Small tables with named rows and columns. After each table, cells are looked up by row and column.

kob
         bupiba  toz  sif
pomaz       0.2  0.4  0.4
vizavet     0.7  0.5  0.1
fepo        0.7  0.5  0.7
mudeza      0.7  0.5  0.7
tufad       0.7  0.4  0.1
dez         0.9  0.5  0.5
fenos       0.8  0.4  0.3
tukit       0.1  0.4  0.3
kekive      0.8  0.5  0.7
bapadu      0.8  0.5  0.4
nidili      0.9  0.5  0.7

mudeza, sif => 0.7
vizavet, bupiba => 0.7
bapadu, toz => 0.5
nidili, bupiba => 0.9
tufad, toz => 0.4
fepo, toz => 0.5
pomaz, toz => 0.4
vizavet, sif => 0.1
bapadu, sif => 0.4
kekive, sif => 0.7
pomaz, bupiba => 0.2
tukit, bupiba => 0.1
bapadu, bupiba => 0.8
fepo, bupiba => 0.7
vizavet, toz => 0.5
dez, toz => 0.5
nidili, sif => 0.7
mudeza, toz => 0.5
pomaz, sif => 0.4
tukit, toz => 0.4

Table sok
|  | falup | kugemes | nagenot | pufido | pifesef | fakav | munos |
|---|---|---|---|---|---|---|---|
| tapu | 103 | 136 | 34 | 17 | 116 | 146 | 129 |
| tof | 55 | 71 | 167 | 65 | 122 | 67 | 54 |
| goge | 120 | 92 | 4 | 109 | 122 | 80 | 128 |
| pize | 24 | 168 | 75 | 28 | 151 | 106 | 146 |
| teb | 38 | 129 | 205 | 41 | 145 | 108 | 64 |
| bami | 164 | 19 | 105 | 117 | 59 | 145 | 185 |

goge, falup => 120
pize, munos => 146
goge, pifesef => 122
teb, falup => 38
teb, pifesef => 145
goge, pufido => 109

sirisob:
	didekom	nuv	subodu	desido	zanomi	fem	pezavip	ledete	zop	goni
kub	42.0	41.9	-73.1	-5.9	36.3	-81.4	59.9	55.9	-34.1	-62.0
mek	36.2	45.6	44.3	32.8	-91.4	10.4	-71.7	-74.7	1.7	25.9
fufa	41.5	-80.4	-6.1	19.8	49.7	-80.2	-15.6	-82.1	45.7	52.3
movup	-59.2	-83.8	54.3	-3.3	-53.3	48.5	-83.1	22.2	37.4	-75.9
ruz	3.4	35.3	60.0	-63.8	-55.1	-65.9	24.1	-69.1	-76.2	-50.4
monuva	-69.2	58.4	-13.3	-69.2	29.0	-77.5	-61.0	19.7	-60.8	11.0
kez	-80.7	-54.2	18.2	-16.6	51.5	-69.0	-52.6	17.4	48.4	-83.4
tifuri	-81.9	-71.8	33.3	21.5	38.3	-12.5	-67.9	51.6	-42.3	-78.0
bova	-78.4	42.8	-27.5	-0.9	-24.4	-82.5	15.4	50.1	54.2	23.5
gul	-62.0	39.4	-11.9	-55.9	25.5	24.3	-39.3	-59.0	-79.2	-75.8

fem of mek = 10.4
subodu of kez = 18.2
ledete of movup = 22.2
goni of movup = -75.9
ledete of tifuri = 51.6
nuv of gul = 39.4
pezavip of kez = -52.6
fem of kub = -81.4
nuv of ruz = 35.3
goni of ruz = -50.4
didekom of tifuri = -81.9
didekom of gul = -62.0
didekom of fufa = 41.5
nuv of monuva = 58.4
nuv of bova = 42.8
subodu of bova = -27.5
pezavip of bova = 15.4
Row with the largest desido: mek

Table goga
        bemar  futek  sopekul   vira  dutufi  navozo   duku  megame
sev     74550  57324    60757  54949   30478   85861  71153   57024
mal     70002  73583    66306  47447   81639   63247  68529   25786
repobi  70799  73017    74294  64620   56074   60812  55601   45033
basune  69589  58443    57599  52026   60925   58341  74689   41481
nuf     31102  21260    74581  61207   39047   72040  75707   34169
fol     23173  57663    41298  37523   63713   54006  59660   38466
tor     43609  34508    85955  55765   31462   30341  54270   56493
gor     55056  71571    60732  56700   56300   31661  68513   32262

sopekul of gor is 60732
megame of gor is 32262
bemar of repobi is 70799
megame of tor is 56493
vira of repobi is 64620
megame of mal is 25786
futek of gor is 71571
megame of sev is 57024
sopekul of nuf is 74581
duku of gor is 68513
sopekul of tor is 85955
bemar of nuf is 31102
duku of nuf is 75707
navozo of mal is 63247
bemar of tor is 43609
vira of tor is 55765
sopekul of fol is 41298
dutufi of repobi is 56074
duku of tor is 54270
Row with the largest megame: sev

Table duvu
       bopi    gif    fem  pogiga    gup
nezu  0.277  0.608  0.687   0.079  0.099
fop   0.866  0.645  0.640   0.901  0.476
karo  0.459  0.348  0.173   0.033  0.125
zus   0.735  0.418  0.830   0.965  0.234

pogiga of fop = 0.901
bopi of nezu = 0.277
pogiga of nezu = 0.079
gif of fop = 0.645
bopi of fop = 0.866
gif of zus = 0.418
gup of fop = 0.476
bopi of zus = 0.735
fem of karo = 0.173
pogiga of karo = 0.033
pogiga of zus = 0.965
fem of nezu = 0.687
gif of karo = 0.348
gup of zus = 0.234
gup of nezu = 0.099
fem of fop = 0.640
fem of zus = 0.830
bopi of karo = 0.459
gif of nezu = 0.608

tev =
,lapo,fosiz,gudat,fovuk,demodev,pok,tanages,zut,miperaz
gupu,70.653,69.059,59.533,66.899,31.506,60.995,30.043,61.014,58.673
kibisug,80.165,82.111,17.933,33.794,43.772,48.930,29.347,72.901,31.473
nasi,68.235,54.327,57.413,41.306,55.504,64.456,45.574,49.582,22.376
rona,34.065,79.933,27.560,67.885,21.285,55.495,55.369,84.473,77.969
doka,55.821,49.772,66.167,53.780,33.334,60.732,34.013,67.404,82.415

gupu, tanages -> 30.043
doka, gudat -> 66.167
kibisug, zut -> 72.901
rona, demodev -> 21.285
kibisug, fovuk -> 33.794
gupu, zut -> 61.014
nasi, fovuk -> 41.306
Which row has the largest pok? nasi

Table dutulef
cols = vov, boru, kimo, gavut, zani, dit
fivagib: [-49288, -78933, -39741, 53123, 29452, -55170]
refor: [-9242, 29486, 10690, 19287, 83030, 79583]
fel: [12294, 83934, -72107, 3751, 85316, -29102]

fivagib, gavut: 53123
fel, vov: 12294
refor, dit: 79583
refor, kimo: 10690
fel, zani: 85316
fel, kimo: -72107
fivagib, dit: -55170
refor, vov: -9242
fel, boru: 83934
fivagib, vov: -49288
fel, dit: -29102
refor, gavut: 19287
fivagib, boru: -78933
fel, gavut: 3751
refor, zani: 83030
refor, boru: 29486
fivagib, zani: 29452
fivagib, kimo: -39741
Which row has the largest zani? fel

pud
          nuzu  mikozat  rufana  bazipu  gutabu  maruked    muf    kuz   reso    mar
tas       -553     5223     537    1969   -1906      540  -1268   2115  -1926  -1257
gabomur  -2307     -857     967   -2330    2646     5850   1415  -3508    472  -4019
zegek    -4712      420   -3874   -1054    4379    -3361   -485   2070    305    171
logol    -2979     3944   -2267     178     719    -1233  -5600   3062   2873  -3614
vak       9443     3979    4361     695    -739     4563   2085  -2964    441  -1428
kivifum  -2507     2760    5345   -2179   -1783     8838   3408  -1851    783  -4382

mikozat of kivifum = 2760
mar of logol = -3614
muf of zegek = -485
kuz of zegek = 2070
reso of zegek = 305
muf of kivifum = 3408

rokini
|  | mavo | buli | bimez | fimatef | pup | zel | sav | buz | guvaz |
|---|---|---|---|---|---|---|---|---|---|
| mukep | 100 | 131 | 148 | 49 | 100 | 141 | 130 | 70 | 92 |
| kor | 145 | 155 | 123 | 131 | 73 | 117 | 63 | 79 | 97 |
| laleb | 124 | 197 | 183 | 47 | 95 | 129 | 86 | 34 | 59 |
| pirubi | 112 | 157 | 134 | 92 | 56 | 139 | 91 | 54 | 84 |
| vav | 142 | 133 | 90 | 158 | 48 | 119 | 62 | 91 | 111 |
| fasagad | 143 | 197 | 153 | 100 | 35 | 134 | 44 | 26 | 60 |
| zez | 137 | 125 | 82 | 168 | 48 | 122 | 75 | 101 | 120 |

zel of fasagad: 134
buz of vav: 91
pup of kor: 73
pup of mukep: 100
fimatef of mukep: 49
mavo of kor: 145
bimez of vav: 90
mavo of fasagad: 143
bimez of zez: 82
buli of laleb: 197
zel of pirubi: 139
sav of kor: 63
fimatef of laleb: 47
pup of fasagad: 35
Row with the largest buz: zez

